Below are the code and all the weights of a small trained network. Each question names an input and a target symbol and asks about switching units off, where a switched-off unit gives its printed mean instead of its output.

import numpy as np


def w(rows, s, z=0):
    codes = np.array(rows[::2]) - 128.0
    scale = np.full(codes.shape[1], s)
    scale[-1] = z or s
    return codes * scale


def f(y):
    return np.maximum(y, 0)


def softmax(a):
    e = np.exp(a - a.max(-1, keepdims=True))
    return e / e.sum(-1, keepdims=True)


def log_softmax(a):
    a = a - a.max(-1, keepdims=True)
    return a - np.log(np.exp(a).sum(-1, keepdims=True))


def net(x, mask):
    ids = ['αβγδζημπφ'.index(c) for c in x.split()]
    T = len(ids)
    res = E[ids] + P[:T]
    r = res
    for j in range(3):
        rows = slice(2 * j, 2 * j + 2)
        q, k, v = (r @ M[0][rows].T for M in (Q, K, V))
        z = softmax(np.where(np.tri(T) > 0, q @ k.T / 2**0.5, -1e9)) @ v
        o = O[0][rows]
        res = res + np.where(mask[j], z, o[:, -1]) @ o[:, :-1]
    y = f(res @ A[0][:, :-1].T + A[0][:, -1])
    res = res + np.where(mask[3:7], y, B[0][:, -1]) @ B[0][:, :-1]
    return log_softmax(res[-1] @ U[:, :-1].T + U[:, -1])


Q, K, V, O, A, B = {}, {}, {}, {}, {}, {}
E = w([
[205,91,128,102,151],'α',
[126,89,145,90,73],'β',
[227,142,112,124,168],'γ',
[218,115,121,120,161],'δ',
[206,218,250,197,123],'ζ',
[100,18,188,148,197],'η',
[170,28,122,177,123],'μ',
[133,140,57,187,86],'π',
[95,147,46,53,73],'φ',
],0.018)
P = w([
[50,148,193,149,99],'0',
[79,127,180,140,96],'1',
[93,115,163,134,88],'2',
[106,104,154,127,103],'3',
[123,94,139,123,102],'4',
[130,101,124,130,115],'5',
[132,93,114,129,120],'6',
[140,114,94,139,135],'7',
[139,99,82,137,132],'8',
[132,99,67,138,134],'9',
[128,98,52,135,139],'10',
[120,91,37,143,141],'11',
[113,115,20,140,150],'12',
[96,129,1,143,163],'13',
],0.0091)
Q[0] = w([
[119,98,111,114,167],'head 1',
[73,104,108,184,127],'head 1',
[100,137,159,182,105],'head 2',
[47,205,193,98,94],'head 2',
[242,46,148,112,251],'head 3',
[88,149,113,71,124],'head 3',
],0.03)
K[0] = w([
[119,120,100,132,170],'head 1',
[30,115,109,128,132],'head 1',
[139,110,132,197,99],'head 2',
[138,181,218,102,76],'head 2',
[126,63,5,129,196],'head 3',
[154,93,187,114,136],'head 3',
],0.026)
V[0] = w([
[153,141,218,159,78],'head 1',
[155,180,124,103,221],'head 1',
[188,200,216,113,166],'head 2',
[248,168,128,46,214],'head 2',
[136,101,87,241,33],'head 3',
[29,200,72,115,81],'head 3',
],0.013)
O[0] = w([
[56,104,69,158,121,254],'head 1',
[161,77,129,153,97,170],'head 1',
[165,199,74,52,198,150],'head 2',
[160,94,137,20,93,172],'head 2',
[183,131,211,149,1,203],'head 3',
[113,15,146,113,86,12],'head 3',
],0.0092,0.0073)
A[0] = w([
[68,235,121,128,119,59],'neuron 1',
[164,185,246,55,189,39],'neuron 2',
[172,150,118,76,109,179],'neuron 3',
[212,86,82,155,169,252],'neuron 4',
],0.011,0.0029)
B[0] = w([
[188,85,177,73,107,222],'neuron 1',
[181,126,12,90,191,209],'neuron 2',
[99,141,90,217,7,250],'neuron 3',
[31,106,147,75,226,254],'neuron 4',
],0.011,0.0099)
U = w([
[107,184,181,86,203,187],'α',
[120,169,162,44,131,77],'β',
[141,145,142,77,132,30],'γ',
[152,116,76,111,147,2],'δ',
[209,120,123,70,155,90],'ζ',
[171,59,134,80,160,24],'η',
[162,122,160,58,88,115],'μ',
[126,219,130,137,94,232],'π',
[2,208,143,13,76,251],'φ',
],0.0087,0.0053)

Each question gives the input, a string of symbols that net reads in full, and the target symbol t.
The units are the heads (2 rows each of Q, K, V and O) and the neurons (one row each of A and B). Each row of codes is followed by its name. A weight is (code - 128) times the scale printed after its matrix; where a second scale follows, it is the last column's (O, A, B and U).
mask holds one flag per unit, heads first, then neurons. A switched-off unit (its flag False) gives its mean, the last column of its rows in O or B, instead of its output. The means were averaged over made-up inputs and are rounded, as every weight is.
A unit's drop is (log p(t) with every unit on - log p(t) with that unit switched off) / (log p(t) with every unit on - log p(t) with every unit switched off).
unit that matters most: the unit with the biggest drop
k most important neurons: the k neurons with the biggest drops, biggest first
which heads matter: for each layer, one digit per head in row order, 1 if its drop is at least 0.15 and else 0, layers parted by /
drop when u is switched off: that unit's drop, to one decimal
input μ β η ζ γ π η δ, target μ: most important neuron -> neuron 2
input γ ζ γ φ ζ γ ζ α β ζ ζ α α, target φ: which heads matter -> 010
input γ β ζ γ β γ γ, target δ: which heads matter -> 011
input π ζ β μ, target π: which heads matter -> 110
input η ζ π γ η, target μ: which heads matter -> 001
input η μ ζ β φ γ β δ γ φ γ α, target η: which heads matter -> 011
input α η φ ζ β γ ζ β ζ ζ δ ζ φ δ, target η: which heads matter -> 001
input ζ μ γ ζ, target ζ: which heads matter -> 010
input π π α ζ γ α π γ π α α, target μ: which heads matter -> 011
input η α β φ η ζ γ γ α μ β δ, target π: 2 most important neurons -> neuron 1; neuron 2
input π ζ ζ γ α η ζ γ, target α: which heads matter -> 001
input γ η η ζ γ ζ δ, target φ: 3 most important neurons -> neuron 4; neuron 3; neuron 1
input δ μ β γ φ μ γ ζ φ α, target η: which heads matter -> 001
input β η γ γ β φ ζ, target φ: unit that matters most -> head 1
input ζ γ γ, target φ: which heads matter -> 110
input γ η μ α γ ζ ζ ζ γ α δ ζ, target ζ: which heads matter -> 011
input ζ β β φ γ β φ μ γ π η γ δ, target α: which heads matter -> 010
input π α γ γ β η δ β ζ φ μ, target η: which heads matter -> 001
input α μ β α ζ φ α ζ ζ α β, target π: which heads matter -> 001
input δ β η δ δ α β ζ γ μ ζ α, target π: most important neuron -> neuron 1
input π ζ ζ μ π η δ η α μ μ γ α, target π: 2 most important neurons -> neuron 1; neuron 3
input μ ζ ζ φ α β α η π η, target μ: 2 most important neurons -> neuron 4; neuron 2
input π β μ, target μ: 3 most important neurons -> neuron 3; neuron 4; neuron 2
input γ α δ η α, target α: 2 most important neurons -> neuron 3; neuron 4
input η η γ α, target α: 2 most important neurons -> neuron 4; neuron 3
input γ β α, target δ: 2 most important neurons -> neuron 2; neuron 3
input μ μ φ δ ζ γ μ η η ζ β, target π: 2 most important neurons -> neuron 4; neuron 2
input γ η γ δ, target α: 2 most important neurons -> neuron 4; neuron 3
input μ η δ ζ ζ γ ζ α η π γ γ μ, target π: unit that matters most -> head 3
input φ β η γ, target α: drop when neuron 4 is switched off -> 0.2
